Below is a small trained network, with its code and all its weights. Each question gives an input and a class and asks what happens when units are switched off, that is, made to give their printed mean instead of their output.

import numpy as np


def w(rows, s, z=0):
    codes = np.array(rows[::2]) - 128.0
    scale = np.full(codes.shape[1], s)
    scale[-1] = z or s
    return codes * scale


def f(y):
    return np.maximum(y, 0)


def log_softmax(a):
    a = a - a.max(-1, keepdims=True)
    return a - np.log(np.exp(a).sum(-1, keepdims=True))


def net(x, mask):
    res = np.array(x, float).reshape(1, 5) / 4 @ E
    y = f(res @ A[0][:, :-1].T + A[0][:, -1])
    res = res + np.where(mask, y, B[0][:, -1]) @ B[0][:, :-1]
    return log_softmax(res[-1] @ U[:, :-1].T + U[:, -1])


A, B = {}, {}
E = w([
[239,64,165,102,194,90,105,137,77,192,112],'x0',
[66,189,25,74,121,41,171,155,44,112,42],'x1',
[155,190,157,16,155,124,94,120,78,78,175],'x2',
[161,99,109,134,22,188,205,185,68,180,95],'x3',
[28,170,132,92,107,104,119,240,145,178,255],'x4',
],0.0096)
A[0] = w([
[165,141,139,77,117,138,129,140,6,125,113,106],'N0',
[105,118,133,153,85,168,164,132,137,127,102,152],'N1',
[150,82,180,153,125,163,123,111,186,156,155,130],'N2',
[92,135,112,131,75,111,178,231,128,178,156,154],'N3',
[64,157,49,131,85,127,187,119,105,97,68,170],'N4',
[89,131,116,100,105,134,136,173,134,130,120,154],'N5',
[96,197,114,115,143,111,95,108,158,75,164,251],'N6',
[168,103,100,129,164,89,151,129,81,163,68,254],'N7',
[80,166,155,107,125,137,116,205,147,153,178,115],'N8',
[111,172,94,86,140,122,124,113,83,79,93,83],'N9',
[128,130,126,163,92,157,131,60,161,112,114,88],'N10',
[162,78,148,190,91,190,161,98,162,132,114,192],'N11',
[149,137,173,135,148,140,83,83,171,113,171,152],'N12',
],0.012,0.0048)
B[0] = w([
[238,193,180,21,132,145,191,147,42,129,128,208],'N0',
[161,196,120,228,109,183,155,144,166,130,159,189],'N1',
[147,24,99,120,193,233,94,131,149,93,105,225],'N2',
[95,155,73,180,130,162,69,216,65,244,228,235],'N3',
[87,207,113,184,57,70,245,165,161,98,127,246],'N4',
[95,133,127,161,116,117,140,166,126,125,175,181],'N5',
[52,171,154,65,127,67,128,140,163,62,125,237],'N6',
[153,126,160,164,102,56,92,45,57,211,84,241],'N7',
[110,163,93,100,231,128,91,148,107,145,229,222],'N8',
[100,47,141,76,83,54,219,129,106,88,138,199],'N9',
[189,132,91,137,227,120,190,111,204,94,126,192],'N10',
[231,117,2,178,179,218,147,153,181,123,81,255],'N11',
[106,138,209,37,157,166,44,80,164,86,81,218],'N12',
],0.0075,0.015)
U = w([
[197,50,110,145,161,206,100,108,167,122,84,152],'0',
[107,153,118,221,44,140,139,153,97,210,106,28],'1',
[236,158,182,44,104,97,167,98,24,158,94,211],'2',
[131,90,152,183,169,29,56,2,102,180,40,127],'3',
[25,151,123,118,72,58,201,140,127,64,119,4],'4',
[58,158,226,57,157,127,40,95,225,55,138,148],'5',
[155,193,78,204,120,138,200,123,198,96,98,122],'6',
[55,159,98,132,144,130,82,191,94,190,252,172],'7',
],0.0086,0.0031)

Each question gives the input, the list of numbers given to net, and the class t.
The units are the neurons (one row each of A and B). Each row of codes is followed by its name. A weight is (code - 128) times the scale printed after its matrix; where a second scale follows, it is the last column's (A, B and U).
mask holds one flag per neuron, in row order. A switched-off neuron (its flag False) gives its mean, the last column of its row in B, instead of its output. The means were averaged over made-up inputs and are rounded, as every weight is.
A unit's drop is (log p(t) with every unit on - log p(t) with that unit switched off) / (log p(t) with every unit on - log p(t) with every unit switched off).
The circuit of an input: a set's keep is (log p(t) with only the set's units on - log p(t) with every unit switched off) / (log p(t) with every unit on - log p(t) with every unit switched off). Starting from the 12 units with the biggest drops (on a tie, the unit counted first), units are removed one at a time, each time the one whose removal leaves the highest keep (on an exact tie, the one counted first), for as long as the keep stays at least 0.8.
circuit, biggest first: the units of the circuit, biggest drop first
top k neurons: the k neurons with the biggest drops, biggest first
drop of u: that unit's drop, to one decimal
input [1,-6,0,7,3], class 0: circuit, biggest first => N2
input [-2,4,3,0,-5], class 4: circuit, biggest first => N4, N11
input [5,1,0,-7,7], class 5: circuit, biggest first => N6, N3
input [-6,0,2,-2,1], class 4: top 3 neurons => N2, N12, N4
input [5,-3,-6,-6,4], class 5: top 2 neurons => N11, N12
input [7,1,-6,3,-1], class 3: top 2 neurons => N7, N4
input [6,1,2,0,4], class 2: top 2 neurons => N0, N1
input [7,-2,-5,-6,4], class 5: top 2 neurons => N11, N12
input [0,-3,1,-4,6], class 5: top 2 neurons => N12, N6
input [-2,3,0,-8,-7], class 5: top 2 neurons => N6, N12
input [0,4,-7,7,5], class 7: top 2 neurons => N3, N8
input [-6,-6,-7,2,0], class 0: top 2 neurons => N2, N4
input [4,-4,7,-5,-5], class 5: drop of N12 => 0.1
input [4,4,-5,4,-3], class 1: drop of N12 => 0.5
input [-4,0,4,-8,7], class 5: drop of N6 => 0.3
input [2,6,1,0,2], class 4: circuit, biggest first => N9
input [1,1,-3,-4,-7], class 3: drop of N2 => 0.1
